Below is a small trained network, with its code and all its weights. Each question gives an input and a class and asks what happens when units are switched off, that is, made to give their printed mean instead of their output.

import numpy as np


def w(rows, s, z=0):
    codes = np.array(rows[::2]) - 128.0
    scale = np.full(codes.shape[1], s)
    scale[-1] = z or s
    return codes * scale


def norm(h):
    return h / np.sqrt((h * h).mean(-1, keepdims=True) + 1e-5)


def f(y):
    return y / 2 * (1 + np.tanh(0.7978845608 * (y + 0.044715 * y**3)))


def log_softmax(a):
    a = a - a.max(-1, keepdims=True)
    return a - np.log(np.exp(a).sum(-1, keepdims=True))


def net(x, mask):
    res = np.array(x, float).reshape(1, 2) / 4 @ E
    u = 0
    for l in range(2):
        y = f(norm(res) @ A[l][:, :-1].T + A[l][:, -1])
        res = res + np.where(mask[u : u + 6], y, B[l][:, -1]) @ B[l][:, :-1]
        u += 6
    return log_softmax(norm(res)[-1] @ U[:, :-1].T + U[:, -1])


A, B = {}, {}
E = w([
[83,167,153,104,2,198,58,204,217,153,126],'x0',
[66,146,159,36,148,92,86,152,65,183,130],'x1',
],0.0082)
A[0] = w([
[114,253,194,107,198,81,140,141,137,174,150,32],'0.n1',
[162,163,135,105,75,113,97,153,198,104,174,210],'0.n2',
[85,22,88,180,135,106,154,58,106,120,222,148],'0.n3',
[117,129,86,62,119,171,108,144,47,174,61,141],'0.n4',
[107,125,67,135,176,51,173,120,51,136,142,105],'0.n5',
[168,113,75,171,104,49,86,142,30,97,174,7],'0.n6',
],0.0051,0.0013)
B[0] = w([
[112,126,77,92,37,141,88,219,178,102,242,168],'0.n1',
[117,150,82,110,195,59,150,182,88,152,108,226],'0.n2',
[54,163,77,111,33,98,186,184,105,116,28,217],'0.n3',
[115,137,164,185,180,64,156,133,83,76,206,185],'0.n4',
[149,121,158,204,89,153,119,122,215,224,78,255],'0.n5',
[167,60,83,138,93,254,36,173,51,53,92,159],'0.n6',
],0.0068,0.0041)
A[1] = w([
[131,115,153,154,40,185,187,104,152,47,129,132],'1.n1',
[136,166,56,60,207,87,148,168,147,91,140,61],'1.n2',
[79,189,52,20,98,132,139,150,164,75,81,124],'1.n3',
[254,111,109,136,182,127,116,107,205,61,127,130],'1.n4',
[91,174,114,67,56,217,101,177,160,62,163,107],'1.n5',
[125,181,95,161,186,99,176,186,142,78,202,5],'1.n6',
],0.0074,0.0013)
B[1] = w([
[66,122,221,124,149,129,87,142,138,177,238,230],'1.n1',
[131,102,163,182,50,144,89,103,244,183,189,144],'1.n2',
[140,2,116,168,82,157,227,74,143,117,128,216],'1.n3',
[60,182,92,1,194,58,113,198,150,94,212,206],'1.n4',
[194,165,75,113,232,109,136,119,27,60,45,254],'1.n5',
[75,130,177,234,70,172,118,51,210,213,128,159],'1.n6',
],0.0074,0.0058)
U = w([
[154,130,68,137,153,131,183,155,95,103,25,165],'0',
[56,171,126,100,148,76,96,161,117,131,246,163],'1',
[101,104,155,181,54,175,107,105,167,171,131,136],'2',
[193,133,147,79,131,180,89,46,127,128,158,4],'3',
],0.012,0.004)

Each question gives the input, the list of numbers given to net, and the class t.
The units are the neurons (one row each of A and B). Each row of codes is followed by its name. A weight is (code - 128) times the scale printed after its matrix; where a second scale follows, it is the last column's (A, B and U).
mask holds one flag per neuron, layer by layer. A switched-off neuron (its flag False) gives its mean, the last column of its row in B, instead of its output. The means were averaged over made-up inputs and are rounded, as every weight is.
A unit's drop is (log p(t) with every unit on - log p(t) with that unit switched off) / (log p(t) with every unit on - log p(t) with every unit switched off).
The circuit of an input: a set's keep is (log p(t) with only the set's units on - log p(t) with every unit switched off) / (log p(t) with every unit on - log p(t) with every unit switched off). Starting from all 12 units, units are removed one at a time, each time the one whose removal leaves the highest keep (on an exact tie, the one counted first), for as long as the keep stays at least 0.8.
units of the circuit, in order: the units of the circuit, biggest drop first
unit that matters most: the unit with the biggest drop
k most important neurons: the k neurons with the biggest drops, biggest first
k most important neurons of layer l: the k neurons of layer l with the biggest drops, biggest first
input [-1,-2], class 2: unit that matters most => 0.n3
input [-3,0], class 2: 3 most important neurons of layer 0 => [0.n2; 0.n5; 0.n6]
input [4,4], class 0: 2 most important neurons => [1.n1; 1.n5]
input [-6,-7], class 1: 2 most important neurons of layer 1 => [1.n4; 1.n1]
input [-3,-1], class 2: 4 most important neurons of layer 0 => [0.n2; 0.n3; 0.n5; 0.n6]
input [-3,3], class 2: 4 most important neurons => [1.n5; 0.n2; 1.n4; 0.n1]
input [5,4], class 0: 2 most important neurons => [1.n5; 1.n1]
input [3,-4], class 1: units of the circuit, in order => [0.n3; 1.n4]
input [-5,4], class 0: 2 most important neurons => [0.n5; 1.n1]
input [-2,0], class 2: 3 most important neurons => [1.n5; 0.n5; 0.n2]
input [0,3], class 2: 3 most important neurons => [0.n4; 1.n6; 1.n4]
input [-1,-4], class 1: 2 most important neurons => [1.n1; 0.n2]
input [1,-2], class 2: units of the circuit, in order => [0.n5; 1.n6]
input [7,6], class 0: 2 most important neurons => [1.n5; 1.n1]
input [2,-4], class 1: 3 most important neurons => [0.n3; 1.n4; 0.n4]
input [5,-6], class 1: 3 most important neurons => [0.n3; 1.n1; 1.n4]
input [-4,-8], class 1: units of the circuit, in order => [1.n4]
input [4,0], class 0: 2 most important neurons of layer 1 => [1.n5; 1.n1]
input [-5,-7], class 1: 3 most important neurons of layer 1 => [1.n4; 1.n1; 1.n5]
input [-1,-3], class 2: 2 most important neurons of layer 0 => [0.n3; 0.n4]
